[[-83  65   2  11]
 [ 37  60  33  38]]
:
[11 33]

[[-26 -87  -3 -84  26]
 [-22 106  92  58  57]
 [ 47 -27  28  12 -71]
 [-58  -5  98   0   6]]
:
[26 58 28 -5]

[[ 16 -76  11 -59 -98]
 [ 13 -88 -10 -57 -58]]
:
[-98 -57]

[[ 88  55]
 [ 49 -57]]
:
[55 49]

[[ -4 -80  15]
 [-48  16 -17]
 [-91 -51 101]
 [ 38  55  59]]
:
[ 15  16 -91]

[[  53  -72   27]
 [ -28 -100  -39]
 [   3  -12   54]
 [ -28   17   14]
 [ -67    4   28]]
:
[  27 -100    3]
---
[[-28 -28 -21 -21 -11 -23  27 -13 -21 -23  -6  19 -19]
 [-33 -34 -26 -24 -16 -27  22 -21 -31 -39 -18  14 -27]
 [-95 -92 -24 -34 -35 -52   1 -44 -12 -10   7  -5 -15]
 [  0  -1 -14  -8  12  -3  87  11 -38 -72 -38  42 -23]]
:
[[-95 -92 -24 -34 -35 -52   1 -44 -12 -10   7  -5 -15]
 [-33 -34 -26 -24 -16 -27  22 -21 -31 -39 -18  14 -27]
 [-28 -28 -21 -21 -11 -23  27 -13 -21 -23  -6  19 -19]
 [  0  -1 -14  -8  12  -3  87  11 -38 -72 -38  42 -23]]

[[ -2 -43   6  11  -7 -35]
 [ 17  -9 -29 -66   1  -2]
 [ 10   7 -39 -43  20  26]
 [-22  35  24 -11  16 -78]
 [  6  -3   6  60 -12   6]
 [-19  33  -1  20  -7  25]
 [ -2  26 -18  34  10 -55]
 [ 30 -10 -30   4   3  34]]
:
[[ -2 -43   6  11  -7 -35]
 [ 30 -10 -30   4   3  34]
 [ 17  -9 -29 -66   1  -2]
 [  6  -3   6  60 -12   6]
 [ 10   7 -39 -43  20  26]
 [ -2  26 -18  34  10 -55]
 [-19  33  -1  20  -7  25]
 [-22  35  24 -11  16 -78]]

[[ 37  51 -41 -67 -59 -54  -9 -19 -35]
 [-18   1  21  99  86  80  24  34  43]
 [ -2  34 -24  71  63  58  23  28  27]]
:
[[-18   1  21  99  86  80  24  34  43]
 [ -2  34 -24  71  63  58  23  28  27]
 [ 37  51 -41 -67 -59 -54  -9 -19 -35]]

[[ -5  20]
 [ 24  28]
 [ 23   7]
 [  4  26]
 [ -1  14]
 [-21 -84]
 [-30 -86]
 [ 22  -5]]
:
[[-30 -86]
 [-21 -84]
 [ 22  -5]
 [ 23   7]
 [ -1  14]
 [ -5  20]
 [  4  26]
 [ 24  28]]

[[-20 -24   1 -78]
 [-23 -27 -13 -68]
 [ 41  40 102  -3]
 [-30 -35 -12 -96]
 [-25 -23 -65   9]
 [ 21  25   0  81]
 [ 18  19  23  30]
 [ 18  20  25  28]
 [ 30  29  74  -4]
 [ 27  33   2 103]]
:
[[-30 -35 -12 -96]
 [-23 -27 -13 -68]
 [-20 -24   1 -78]
 [-25 -23 -65   9]
 [ 18  19  23  30]
 [ 18  20  25  28]
 [ 21  25   0  81]
 [ 30  29  74  -4]
 [ 27  33   2 103]
 [ 41  40 102  -3]]

[[-22  18  57  53  51  13]
 [ 15 -10 -78 -65 -64 -16]
 [ 40 -31 -17 -15 -16   1]
 [ 36 -45  20  19  18  21]
 [ -9  14 -65 -57 -56 -23]
 [ 89 -98   3   3   5  14]]
:
[[ 89 -98   3   3   5  14]
 [ 36 -45  20  19  18  21]
 [ 40 -31 -17 -15 -16   1]
 [ 15 -10 -78 -65 -64 -16]
 [ -9  14 -65 -57 -56 -23]
 [-22  18  57  53  51  13]]

[[-42 -50  -2 -49  -6   0   8]
 [  0   6 -91   2  27  57  24]
 [ 27  33  10  31   4  -3 -13]
 [  9   0  62   8 -20 -44 -27]
 [-10 -15  27 -14 -15 -21  -7]]
:
[[-42 -50  -2 -49  -6   0   8]
 [-10 -15  27 -14 -15 -21  -7]
 [  9   0  62   8 -20 -44 -27]
 [  0   6 -91   2  27  57  24]
 [ 27  33  10  31   4  -3 -13]]
---
[[ 78  25]
 [ 49  -3]
 [ 52  36]
 [-11  -5]
 [ 80  18]]
:
[25 49]

[[-35  52 -42 -15  53]
 [  7 -88 -88 -34  15]
 [ 18 -59   3  32 -22]
 [ 43  29  21  50 -99]
 [ 49 -52  80  23 -83]]
:
[ 53 -34   3  29  49]

[[ 61  55]
 [  0  64]
 [  2  84]
 [-54  98]]
:
[55  0]

[[  1  19]
 [ 11 111]]
:
[19 11]

[[ 82  30]
 [ 28 -16]
 [ 37  -4]
 [ 38  12]]
:
[30 28]

[[ 83  37]
 [ -4 -82]
 [-31 -45]
 [ -9  12]]
:
[37 -4]
---
[[-61 -41  37  -7]
 [-86 -29 108 -71]
 [-52 -44  19  10]
 [-54 -36  29   1]
 [-17 -31 -48 -46]]
:
[[-41  37]
 [-29 108]]

[[ -9  -7   0]
 [  5 -22   7]
 [ 27  59   0]
 [ -5 -94  12]]
:
[[ -7   0]
 [-22   7]]

[[  12   20   46]
 [ -24  -64  -93]
 [  52  -73   76]
 [ -64   60 -103]]
:
[[ 20  46]
 [-64 -93]]

[[-34  98  27]
 [ 70 -67   1]]
:
[[ 98  27]
 [-67   1]]

[[-98  12 -89]
 [-66  10  90]
 [-52 -22 -75]
 [-55  -1  69]
 [-45  52  99]]
:
[[ 12 -89]
 [ 10  90]]

[[-32  85  17]
 [ 37   8  22]]
:
[[85 17]
 [ 8 22]]
